Below are the code and all the weights of a small trained network. Each question names an input and a target symbol and asks about switching units off, where a switched-off unit gives its printed mean instead of its output.

import numpy as np


def w(rows, s, z=0):
    codes = np.array(rows[::2]) - 128.0
    scale = np.full(codes.shape[1], s)
    scale[-1] = z or s
    return codes * scale


def f(y):
    return np.maximum(y, 0)


def softmax(a):
    e = np.exp(a - a.max(-1, keepdims=True))
    return e / e.sum(-1, keepdims=True)


def log_softmax(a):
    a = a - a.max(-1, keepdims=True)
    return a - np.log(np.exp(a).sum(-1, keepdims=True))


def net(x, mask):
    ids = ['ΛΠΦΩαβγδεζηθμτψ'.index(c) for c in x.split()]
    T = len(ids)
    res = E[ids] + P[:T]
    r = res
    for j in range(2):
        rows = slice(3 * j, 3 * j + 3)
        q, k, v = (r @ M[0][rows].T for M in (Q, K, V))
        z = softmax(np.where(np.tri(T) > 0, q @ k.T / 3**0.5, -1e9)) @ v
        o = O[0][rows]
        res = res + np.where(mask[j], z, o[:, -1]) @ o[:, :-1]
    y = f(res @ A[0][:, :-1].T + A[0][:, -1])
    res = res + np.where(mask[2:6], y, B[0][:, -1]) @ B[0][:, :-1]
    return log_softmax(res[-1] @ U[:, :-1].T + U[:, -1])


Q, K, V, O, A, B = {}, {}, {}, {}, {}, {}
E = w([
[61,54,96],'Λ',
[156,101,132],'Π',
[92,138,107],'Φ',
[145,163,140],'Ω',
[168,95,84],'α',
[72,191,43],'β',
[88,138,115],'γ',
[130,160,161],'δ',
[157,94,137],'ε',
[79,117,8],'ζ',
[96,135,99],'η',
[134,159,149],'θ',
[121,60,221],'μ',
[111,31,87],'τ',
[87,194,226],'ψ',
],0.011)
P = w([
[255,116,145],'0',
[159,109,124],'1',
[146,116,124],'2',
[126,117,128],'3',
[102,118,120],'4',
[94,120,121],'5',
[88,118,123],'6',
[82,117,116],'7',
[76,119,122],'8',
[73,118,122],'9',
[77,119,119],'10',
],0.0093)
Q[0] = w([
[92,138,94],'h1',
[107,17,141],'h1',
[29,172,96],'h1',
[64,11,143],'h2',
[6,133,46],'h2',
[177,111,189],'h2',
],0.019)
K[0] = w([
[101,126,92],'h1',
[35,126,185],'h1',
[96,90,40],'h1',
[72,23,143],'h2',
[2,156,80],'h2',
[169,91,138],'h2',
],0.021)
V[0] = w([
[103,207,158],'h1',
[157,207,74],'h1',
[183,110,76],'h1',
[158,213,165],'h2',
[145,40,209],'h2',
[172,78,8],'h2',
],0.013)
O[0] = w([
[213,132,65,56],'h1',
[145,182,52,54],'h1',
[70,189,140,131],'h1',
[197,167,151,3],'h2',
[127,2,130,164],'h2',
[89,182,21,171],'h2',
],0.013,0.0032)
A[0] = w([
[206,101,95,103],'n1',
[71,188,117,214],'n2',
[131,254,198,34],'n3',
[182,178,183,6],'n4',
],0.0099,0.0016)
B[0] = w([
[143,128,36,165],'n1',
[108,241,194,254],'n2',
[255,43,12,229],'n3',
[69,222,189,168],'n4',
],0.0095,0.0074)
U = w([
[3,112,100,197],'Λ',
[117,138,116,41],'Π',
[146,165,139,254],'Φ',
[193,61,30,172],'Ω',
[102,167,129,113],'α',
[167,184,55,109],'β',
[129,132,103,176],'γ',
[150,145,129,96],'δ',
[119,142,126,69],'ε',
[63,199,81,50],'ζ',
[126,144,109,79],'η',
[130,151,116,112],'θ',
[142,76,167,102],'μ',
[71,187,194,101],'τ',
[201,175,235,142],'ψ',
],0.0056,0.0041)

Each question gives the input, a string of symbols that net reads in full, and the target symbol t.
The units are the heads (3 rows each of Q, K, V and O) and the neurons (one row each of A and B). Each row of codes is followed by its name. A weight is (code - 128) times the scale printed after its matrix; where a second scale follows, it is the last column's (O, A, B and U).
mask holds one flag per unit, heads first, then neurons. A switched-off unit (its flag False) gives its mean, the last column of its rows in O or B, instead of its output. The means were averaged over made-up inputs and are rounded, as every weight is.
A unit's drop is (log p(t) with every unit on - log p(t) with that unit switched off) / (log p(t) with every unit on - log p(t) with every unit switched off).
The circuit of an input: a set's keep is (log p(t) with only the set's units on - log p(t) with every unit switched off) / (log p(t) with every unit on - log p(t) with every unit switched off). Starting from all 6 units, units are removed one at a time, each time the one whose removal leaves the highest keep (on an exact tie, the one counted first), for as long as the keep stays at least 0.8.
circuit, biggest first: the units of the circuit, biggest drop first
most important unit: the unit with the biggest drop
top k neurons: the k neurons with the biggest drops, biggest first
heads that matter: for each layer, one digit per head in row order, 1 if its drop is at least 0.15 and else 0, layers parted by /
input Λ η η ψ β ε Ω β ψ τ, target Ω: heads that matter => 10
input ζ Φ β Φ, target β: circuit, biggest first => (h2, n3, h1)
input Φ ε Λ Λ δ Λ τ Λ Π Φ, target Λ: circuit, biggest first => (h2, h1)
input γ ε ζ ψ Λ μ ε Λ, target Λ: circuit, biggest first => (h2, h1)
input μ Φ ψ, target μ: circuit, biggest first => (h2)
input ψ ψ Λ ψ μ, target Ω: heads that matter => 11
input γ θ α Λ Φ ε β τ τ μ Π, target Λ: heads that matter => 01
input ψ ε τ Λ β α β Π ψ β γ, target β: circuit, biggest first => (h2, n3)
input Φ τ ψ γ τ, target Ω: top 2 neurons => (n2, n4)
input ε ψ τ ψ ψ μ τ β β, target β: heads that matter => 01
input ψ ψ Ω, target ψ: top 2 neurons => (n4, n3)
input β γ μ β β τ γ η ζ β Φ, target β: circuit, biggest first => (h2, n3)
input α ψ β β η γ, target β: circuit, biggest first => (h2, n3, h1)
input τ Ω ψ ζ Λ ζ Π ψ τ ψ μ, target Ω: most important unit => h1
input ψ β Π, target Ω: top 2 neurons => (n1, n2)
input Φ μ ε, target μ: circuit, biggest first => (h2, h1)
input Λ ψ μ τ ε ψ Φ θ ψ Π, target Ω: top 3 neurons => (n2, n1, n4)
input β β β ψ, target β: top 2 neurons => (n3, n2)
input τ Λ ψ, target τ: top 3 neurons => (n2, n3, n1)
input μ τ τ θ α ψ τ Φ τ ε, target Λ: circuit, biggest first => (h2)
input Ω ζ ζ Φ, target ζ: circuit, biggest first => (h2, h1)
input Φ Φ δ θ γ τ, target Λ: heads that matter => 01
input ζ ψ Λ τ ζ, target ζ: heads that matter => 01
input μ η τ Φ ε, target Λ: heads that matter => 11
